Below are the code and all the weights of a small trained network. Each question names an input and a class and asks about switching units off, where a switched-off unit gives its printed mean instead of its output.

import numpy as np


def w(rows, s, z=0):
    codes = np.array(rows[::2]) - 128.0
    scale = np.full(codes.shape[1], s)
    scale[-1] = z or s
    return codes * scale


def norm(h):
    return h / np.sqrt((h * h).mean(-1, keepdims=True) + 1e-5)


def f(y):
    return y / 2 * (1 + np.tanh(0.7978845608 * (y + 0.044715 * y**3)))


def log_softmax(a):
    a = a - a.max(-1, keepdims=True)
    return a - np.log(np.exp(a).sum(-1, keepdims=True))


def net(x, mask):
    res = np.array(x, float).reshape(1, 3) / 4 @ E
    u = 0
    for l in range(3):
        y = f(norm(res) @ A[l][:, :-1].T + A[l][:, -1])
        res = res + np.where(mask[u : u + 5], y, B[l][:, -1]) @ B[l][:, :-1]
        u += 5
    return log_softmax(norm(res)[-1] @ U[:, :-1].T + U[:, -1])


A, B = {}, {}
E = w([
[165,123,113],'x0',
[149,133,207],'x1',
[161,6,123],'x2',
],0.012)
A[0] = w([
[80,97,163,104],'L0N0',
[14,111,150,3],'L0N1',
[163,251,57,172],'L0N2',
[214,186,120,131],'L0N3',
[81,187,101,125],'L0N4',
],0.017,0.0034)
B[0] = w([
[160,225,119,140],'L0N0',
[91,212,117,142],'L0N1',
[19,48,169,244],'L0N2',
[5,76,148,168],'L0N3',
[105,95,115,188],'L0N4',
],0.028,0.011)
A[1] = w([
[127,127,147,2],'L1N0',
[131,136,193,89],'L1N1',
[147,134,245,60],'L1N2',
[160,138,253,32],'L1N3',
[119,137,154,48],'L1N4',
],0.023,0.0034)
B[1] = w([
[30,138,94,108],'L1N0',
[146,139,183,192],'L1N1',
[165,73,252,254],'L1N2',
[164,19,254,251],'L1N3',
[104,116,156,134],'L1N4',
],0.021,0.0045)
A[2] = w([
[6,106,72,179],'L2N0',
[67,151,135,181],'L2N1',
[40,55,167,254],'L2N2',
[196,77,46,161],'L2N3',
[137,137,40,151],'L2N4',
],0.022,0.0029)
B[2] = w([
[174,111,166,218],'L2N0',
[81,129,193,167],'L2N1',
[253,138,152,254],'L2N2',
[90,84,45,160],'L2N3',
[192,202,110,143],'L2N4',
],0.033,0.022)
U = w([
[95,186,128,3],'0',
[144,61,7,31],'1',
[201,68,207,252],'2',
],0.019,0.0045)

Each question gives the input, the list of numbers given to net, and the class t.
The units are the neurons (one row each of A and B). Each row of codes is followed by its name. A weight is (code - 128) times the scale printed after its matrix; where a second scale follows, it is the last column's (A, B and U).
mask holds one flag per neuron, layer by layer. A switched-off neuron (its flag False) gives its mean, the last column of its row in B, instead of its output. The means were averaged over made-up inputs and are rounded, as every weight is.
A unit's drop is (log p(t) with every unit on - log p(t) with that unit switched off) / (log p(t) with every unit on - log p(t) with every unit switched off).
most important unit: the unit with the biggest drop
top k neurons: the k neurons with the biggest drops, biggest first
k most important neurons of layer l: the k neurons of layer l with the biggest drops, biggest first
drop when u is switched off: that unit's drop, to one decimal
input [-6,0,3], class 0: most important unit	L0N2
input [-5,-7,4], class 1: top 2 neurons	L0N2, L0N3
input [-6,1,2], class 0: 2 most important neurons of layer 2	L2N2, L2N0
input [-6,-5,1], class 0: 3 most important neurons of layer 0	L0N2, L0N3, L0N1
input [-1,-1,3], class 1: top 3 neurons	L0N2, L0N3, L2N3
input [-1,-3,5], class 1: drop when L0N2 is switched off	0.9
input [-2,0,7], class 1: drop when L0N2 is switched off	0.9
input [-3,-3,6], class 1: drop when L0N3 is switched off	0.4
input [2,-3,8], class 1: drop when L0N2 is switched off	0.7
input [1,-3,6], class 1: 2 most important neurons of layer 0	L0N2, L0N3
